Here is a tiny trained network, its code and every weight. The questions are about switching its units off for an input and a class, where a switched-off unit gives its printed mean instead of its output.

import numpy as np


def w(rows, s, z=0):
    codes = np.array(rows[::2]) - 128.0
    scale = np.full(codes.shape[1], s)
    scale[-1] = z or s
    return codes * scale


def f(y):
    return np.maximum(y, 0)


def log_softmax(a):
    a = a - a.max(-1, keepdims=True)
    return a - np.log(np.exp(a).sum(-1, keepdims=True))


def net(x, mask):
    res = np.array(x, float).reshape(1, 5) / 4 @ E
    y = f(res @ A[0][:, :-1].T + A[0][:, -1])
    res = res + np.where(mask, y, B[0][:, -1]) @ B[0][:, :-1]
    return log_softmax(res[-1] @ U[:, :-1].T + U[:, -1])


A, B = {}, {}
E = w([
[143,210,200],'x0',
[126,128,127],'x1',
[252,160,96],'x2',
[207,72,238],'x3',
[128,128,131],'x4',
],0.011)
A[0] = w([
[122,55,107,82],'neuron 0',
[128,149,38,81],'neuron 1',
[75,141,157,74],'neuron 2',
[109,128,81,152],'neuron 3',
[128,75,178,137],'neuron 4',
[183,112,168,152],'neuron 5',
[120,164,171,73],'neuron 6',
[235,80,26,94],'neuron 7',
[190,202,129,89],'neuron 8',
[70,66,143,119],'neuron 9',
[100,129,175,111],'neuron 10',
[111,165,108,53],'neuron 11',
[73,79,149,56],'neuron 12',
[69,135,119,231],'neuron 13',
[123,180,160,47],'neuron 14',
[133,58,101,118],'neuron 15',
[114,223,172,68],'neuron 16',
[138,96,153,57],'neuron 17',
[122,140,96,85],'neuron 18',
[131,123,197,98],'neuron 19',
[108,109,159,136],'neuron 20',
[126,46,171,162],'neuron 21',
[117,82,163,126],'neuron 22',
[185,106,95,65],'neuron 23',
[108,177,105,164],'neuron 24',
[87,189,119,107],'neuron 25',
[177,108,176,123],'neuron 26',
[40,108,163,112],'neuron 27',
[55,82,160,145],'neuron 28',
[76,110,57,168],'neuron 29',
[143,133,159,190],'neuron 30',
[131,154,170,124],'neuron 31',
[180,152,182,96],'neuron 32',
[218,186,91,77],'neuron 33',
[126,88,110,254],'neuron 34',
[137,139,176,119],'neuron 35',
[94,18,98,61],'neuron 36',
[173,89,146,146],'neuron 37',
[120,230,70,73],'neuron 38',
[161,56,71,69],'neuron 39',
[129,78,107,112],'neuron 40',
[203,157,134,70],'neuron 41',
[172,5,135,127],'neuron 42',
[162,153,122,68],'neuron 43',
[138,63,89,41],'neuron 44',
],0.015,0.0077)
B[0] = w([
[60,169,136,174],'neuron 0',
[117,94,107,203],'neuron 1',
[115,126,214,165],'neuron 2',
[173,79,117,188],'neuron 3',
[105,168,87,199],'neuron 4',
[116,125,60,222],'neuron 5',
[12,186,102,160],'neuron 6',
[127,109,248,252],'neuron 7',
[106,93,161,208],'neuron 8',
[168,142,232,198],'neuron 9',
[110,159,150,169],'neuron 10',
[89,88,106,148],'neuron 11',
[122,107,192,172],'neuron 12',
[175,135,118,226],'neuron 13',
[1,194,117,155],'neuron 14',
[46,215,83,184],'neuron 15',
[22,171,96,195],'neuron 16',
[85,86,106,150],'neuron 17',
[96,56,115,150],'neuron 18',
[92,63,69,190],'neuron 19',
[158,107,148,166],'neuron 20',
[145,125,81,218],'neuron 21',
[158,77,103,178],'neuron 22',
[106,121,178,172],'neuron 23',
[168,84,79,194],'neuron 24',
[116,68,87,184],'neuron 25',
[85,104,64,212],'neuron 26',
[180,109,208,211],'neuron 27',
[172,102,169,215],'neuron 28',
[154,124,112,232],'neuron 29',
[189,127,75,195],'neuron 30',
[107,162,94,174],'neuron 31',
[123,140,150,207],'neuron 32',
[126,124,245,224],'neuron 33',
[176,194,101,219],'neuron 34',
[125,85,72,178],'neuron 35',
[69,139,140,202],'neuron 36',
[128,101,76,201],'neuron 37',
[94,74,96,211],'neuron 38',
[35,180,153,188],'neuron 39',
[12,230,83,166],'neuron 40',
[89,121,173,196],'neuron 41',
[150,93,81,234],'neuron 42',
[107,119,166,153],'neuron 43',
[10,171,131,164],'neuron 44',
],0.0062,0.011)
U = w([
[24,249,105,70],'0',
[89,74,65,63],'1',
[103,137,199,50],'2',
[113,175,99,250],'3',
[109,165,102,220],'4',
[180,243,76,93],'5',
],0.011)

Each question gives the input, the list of numbers given to net, and the class t.
The units are the neurons (one row each of A and B). Each row of codes is followed by its name. A weight is (code - 128) times the scale printed after its matrix; where a second scale follows, it is the last column's (A, B and U).
mask holds one flag per neuron, in row order. A switched-off neuron (its flag False) gives its mean, the last column of its row in B, instead of its output. The means were averaged over made-up inputs and are rounded, as every weight is.
A unit's drop is (log p(t) with every unit on - log p(t) with that unit switched off) / (log p(t) with every unit on - log p(t) with every unit switched off).
The circuit of an input: a set's keep is (log p(t) with only the set's units on - log p(t) with every unit switched off) / (log p(t) with every unit on - log p(t) with every unit switched off). Starting from the 12 units with the biggest drops (on a tie, the unit counted first), units are removed one at a time, each time the one whose removal leaves the highest keep (on an exact tie, the one counted first), for as long as the keep stays at least 0.8.
units of the circuit, in order: the units of the circuit, biggest drop first
unit that matters most: the unit with the biggest drop
k most important neurons: the k neurons with the biggest drops, biggest first
drop of u: that unit's drop, to one decimal
input [5,6,-8,-3,-1], class 2: unit that matters most : neuron 27
input [-3,-4,2,-6,-3], class 1: units of the circuit, in order : neuron 38; neuron 1
input [-8,-4,8,7,8], class 0: units of the circuit, in order : neuron 39; neuron 15; neuron 44
input [2,-2,7,2,-4], class 2: units of the circuit, in order : neuron 33; neuron 7
input [7,-1,-3,8,2], class 1: units of the circuit, in order : neuron 19; neuron 26
input [-8,-7,-4,-7,-4], class 0: 2 most important neurons : neuron 40; neuron 15
input [-4,1,-5,0,4], class 2: units of the circuit, in order : neuron 9; neuron 27
input [3,-4,5,5,3], class 1: units of the circuit, in order : neuron 26; neuron 5; neuron 19
input [-4,7,4,-8,-3], class 1: 2 most important neurons : neuron 38; neuron 1
input [6,1,6,7,-5], class 1: 2 most important neurons : neuron 26; neuron 19
input [7,-6,8,-3,-6], class 2: 2 most important neurons : neuron 33; neuron 8
input [8,7,8,-2,-7], class 0: 2 most important neurons : neuron 16; neuron 14
input [3,3,6,-4,2], class 2: drop of neuron 33 : 0.3
input [-8,-5,6,7,7], class 0: drop of neuron 40 : 0.1
input [-3,-7,7,-8,7], class 1: unit that matters most : neuron 38
input [-8,7,1,-8,-6], class 0: drop of neuron 34 : 0.2
